Below are the code and all the weights of a small trained network. Each question names an input and a class and asks about switching units off, where a switched-off unit gives its printed mean instead of its output.

import numpy as np


def w(rows, s, z=0):
    codes = np.array(rows[::2]) - 128.0
    scale = np.full(codes.shape[1], s)
    scale[-1] = z or s
    return codes * scale


def f(y):
    return np.maximum(y, 0)


def log_softmax(a):
    a = a - a.max(-1, keepdims=True)
    return a - np.log(np.exp(a).sum(-1, keepdims=True))


def net(x, mask):
    res = np.array(x, float).reshape(1, 2) / 4 @ E
    y = f(res @ A[0][:, :-1].T + A[0][:, -1])
    res = res + np.where(mask, y, B[0][:, -1]) @ B[0][:, :-1]
    return log_softmax(res[-1] @ U[:, :-1].T + U[:, -1])


A, B = {}, {}
E = w([
[97,94,183,190,157,162,94,71,167,38,189],'x0',
[132,196,110,132,114,136,124,100,150,105,252],'x1',
],0.02)
A[0] = w([
[48,68,123,202,152,230,39,80,187,113,201,11],'n0',
[69,53,227,175,138,157,85,84,184,101,181,33],'n1',
[151,252,135,175,137,163,111,144,139,132,173,233],'n2',
[106,111,147,186,209,114,90,168,93,132,40,250],'n3',
[118,254,89,184,96,155,190,120,182,124,159,210],'n4',
[225,174,80,53,114,96,201,228,64,171,166,2],'n5',
[137,202,157,138,102,126,120,86,101,155,219,245],'n6',
],0.0072,0.001)
B[0] = w([
[132,159,124,90,157,92,32,81,115,198,137,252],'n0',
[207,153,170,127,171,47,84,113,171,136,56,246],'n1',
[119,108,187,156,96,184,124,196,167,179,194,194],'n2',
[2,135,197,227,76,230,170,139,204,220,84,202],'n3',
[116,48,135,209,105,205,140,190,189,158,197,199],'n4',
[124,224,53,117,119,55,124,129,161,30,123,248],'n5',
[80,119,114,148,90,173,201,123,118,191,99,204],'n6',
],0.0084,0.016)
U = w([
[71,97,143,185,89,234,150,121,139,162,136,251],'0',
[181,181,101,118,152,9,100,94,127,123,126,5],'1',
],0.012,0.0014)

Each question gives the input, the list of numbers given to net, and the class t.
The units are the neurons (one row each of A and B). Each row of codes is followed by its name. A weight is (code - 128) times the scale printed after its matrix; where a second scale follows, it is the last column's (A, B and U).
mask holds one flag per neuron, in row order. A switched-off neuron (its flag False) gives its mean, the last column of its row in B, instead of its output. The means were averaged over made-up inputs and are rounded, as every weight is.
A unit's drop is (log p(t) with every unit on - log p(t) with that unit switched off) / (log p(t) with every unit on - log p(t) with every unit switched off).
The circuit of an input: a set's keep is (log p(t) with only the set's units on - log p(t) with every unit switched off) / (log p(t) with every unit on - log p(t) with every unit switched off). Starting from all 7 units, units are removed one at a time, each time the one whose removal leaves the highest keep (on an exact tie, the one counted first), for as long as the keep stays at least 0.8.
units of the circuit, in order: the units of the circuit, biggest drop first
k most important neurons: the k neurons with the biggest drops, biggest first
drop of u: that unit's drop, to one decimal
input [-7,8], class 0: units of the circuit, in order -> n4
input [5,-4], class 1: 2 most important neurons -> n1; n4
input [7,-6], class 1: 3 most important neurons -> n1; n0; n4
input [-5,5], class 0: 2 most important neurons -> n4; n1
input [7,4], class 1: 2 most important neurons -> n1; n0
input [-4,-5], class 0: 2 most important neurons -> n3; n1
input [-7,-8], class 0: 2 most important neurons -> n3; n1
input [-7,7], class 0: 2 most important neurons -> n4; n1
input [8,-6], class 1: 2 most important neurons -> n1; n0
input [-7,-7], class 0: 2 most important neurons -> n3; n1
input [2,-1], class 1: drop of n3 -> 0.3
input [7,-4], class 1: drop of n1 -> 0.4
